Below is a small trained network, with its code and all its weights. Each question gives an input and a class and asks what happens when units are switched off, that is, made to give their printed mean instead of their output.

import numpy as np


def w(rows, s, z=0):
    codes = np.array(rows[::2]) - 128.0
    scale = np.full(codes.shape[1], s)
    scale[-1] = z or s
    return codes * scale


def norm(h):
    return h / np.sqrt((h * h).mean(-1, keepdims=True) + 1e-5)


def f(y):
    return np.maximum(y, 0)


def log_softmax(a):
    a = a - a.max(-1, keepdims=True)
    return a - np.log(np.exp(a).sum(-1, keepdims=True))


def net(x, mask):
    res = np.array(x, float).reshape(1, 3) / 4 @ E
    u = 0
    for l in range(2):
        y = f(norm(res) @ A[l][:, :-1].T + A[l][:, -1])
        res = res + np.where(mask[u : u + 9], y, B[l][:, -1]) @ B[l][:, :-1]
        u += 9
    return log_softmax(norm(res)[-1] @ U[:, :-1].T + U[:, -1])


A, B = {}, {}
E = w([
[74,59,209,158,173,130,76,51,70,19],'x0',
[79,36,40,235,150,132,163,118,76,204],'x1',
[167,195,174,226,162,213,133,3,173,158],'x2',
],0.008)
A[0] = w([
[134,75,198,73,118,149,83,103,93,206,43],'L0N0',
[132,105,117,98,138,31,85,93,162,124,31],'L0N1',
[180,149,71,163,158,164,177,187,127,161,132],'L0N2',
[86,104,148,110,175,254,64,114,56,140,189],'L0N3',
[114,113,107,187,170,216,139,150,69,178,79],'L0N4',
[166,170,165,158,92,189,161,162,178,46,205],'L0N5',
[213,85,123,156,205,65,173,153,126,134,23],'L0N6',
[132,132,112,106,223,151,59,177,188,112,201],'L0N7',
[68,108,95,35,136,71,134,183,69,108,4],'L0N8',
],0.0057,0.0034)
B[0] = w([
[124,160,71,126,160,133,127,93,127,101,130],'L0N0',
[108,164,132,155,104,154,150,137,127,154,144],'L0N1',
[127,69,142,77,111,143,187,82,111,150,233],'L0N2',
[156,125,88,52,94,139,254,127,133,159,227],'L0N3',
[163,70,131,110,156,59,106,118,213,149,207],'L0N4',
[78,60,119,130,113,75,127,98,170,196,255],'L0N5',
[87,186,153,179,140,151,99,108,107,114,135],'L0N6',
[151,65,59,121,199,103,108,125,152,165,205],'L0N7',
[157,174,106,160,57,76,125,21,102,121,232],'L0N8',
],0.0079,0.0043)
A[1] = w([
[123,177,142,186,153,221,112,90,161,124,48],'L1N0',
[115,105,93,99,105,92,88,254,63,106,75],'L1N1',
[82,86,192,145,175,147,111,108,66,63,59],'L1N2',
[132,168,167,99,146,132,68,146,167,85,37],'L1N3',
[112,115,107,106,101,103,154,113,156,164,229],'L1N4',
[91,98,88,213,148,154,118,146,95,150,1],'L1N5',
[187,159,141,170,179,157,138,119,153,172,156],'L1N6',
[136,202,98,139,109,154,142,204,144,189,27],'L1N7',
[166,187,188,60,112,152,90,139,158,123,65],'L1N8',
],0.013,0.0033)
B[1] = w([
[90,173,105,106,40,71,80,148,68,95,160],'L1N0',
[37,193,122,144,73,201,94,30,158,135,188],'L1N1',
[228,171,134,74,128,230,196,206,124,161,172],'L1N2',
[138,88,93,214,149,83,121,203,164,206,155],'L1N3',
[171,164,189,172,180,111,87,155,109,73,251],'L1N4',
[119,108,132,111,167,54,96,196,254,197,152],'L1N5',
[43,155,94,65,59,147,93,130,91,71,187],'L1N6',
[179,53,172,74,158,224,209,141,77,89,171],'L1N7',
[80,25,59,221,186,93,154,117,140,197,184],'L1N8',
],0.0088,0.013)
U = w([
[43,207,92,106,8,135,81,66,100,113,207],'0',
[125,53,100,166,196,57,119,151,202,202,112],'1',
[233,119,153,55,131,247,209,162,90,126,185],'2',
[192,192,201,171,176,57,70,151,70,39,2],'3',
],0.018,0.00074)

Each question gives the input, the list of numbers given to net, and the class t.
The units are the neurons (one row each of A and B). Each row of codes is followed by its name. A weight is (code - 128) times the scale printed after its matrix; where a second scale follows, it is the last column's (A, B and U).
mask holds one flag per neuron, layer by layer. A switched-off neuron (its flag False) gives its mean, the last column of its row in B, instead of its output. The means were averaged over made-up inputs and are rounded, as every weight is.
A unit's drop is (log p(t) with every unit on - log p(t) with that unit switched off) / (log p(t) with every unit on - log p(t) with every unit switched off).
The circuit of an input: a set's keep is (log p(t) with only the set's units on - log p(t) with every unit switched off) / (log p(t) with every unit on - log p(t) with every unit switched off). Starting from the 12 units with the biggest drops (on a tie, the unit counted first), units are removed one at a time, each time the one whose removal leaves the highest keep (on an exact tie, the one counted first), for as long as the keep stays at least 0.8.
circuit, biggest first: the units of the circuit, biggest drop first
k most important neurons: the k neurons with the biggest drops, biggest first
top k neurons in layer l: the k neurons of layer l with the biggest drops, biggest first
drop when u is switched off: that unit's drop, to one decimal
input [4,-8,-8], class 0: circuit, biggest first : L1N1
input [3,6,7], class 0: 2 most important neurons : L1N6, L1N0
input [-8,7,4], class 2: top 2 neurons in layer 0 : L0N5, L0N7
input [2,3,0], class 3: 2 most important neurons : L0N3, L1N8
input [6,-8,-7], class 1: 2 most important neurons : L1N3, L1N8
input [5,-1,-5], class 0: 2 most important neurons : L1N1, L1N7
input [3,-6,5], class 1: 2 most important neurons : L1N8, L1N3
input [-7,-7,4], class 1: 2 most important neurons : L1N8, L0N3
input [2,0,1], class 3: 2 most important neurons : L0N3, L1N2
input [8,7,-4], class 2: top 3 neurons in layer 1 : L1N2, L1N8, L1N3
input [-3,1,2], class 3: 2 most important neurons : L1N4, L1N1
input [2,-5,4], class 1: 2 most important neurons : L1N8, L1N1
input [0,-3,-1], class 3: 2 most important neurons : L0N5, L0N7
input [7,5,1], class 2: most important neuron : L1N2
input [-8,5,-3], class 2: drop when L1N7 is switched off : 0.5
input [6,0,8], class 0: drop when L1N0 is switched off : 1.2
input [-5,-7,4], class 1: drop when L1N8 is switched off : 1.1
input [-4,2,-1], class 2: drop when L1N7 is switched off : 0.1
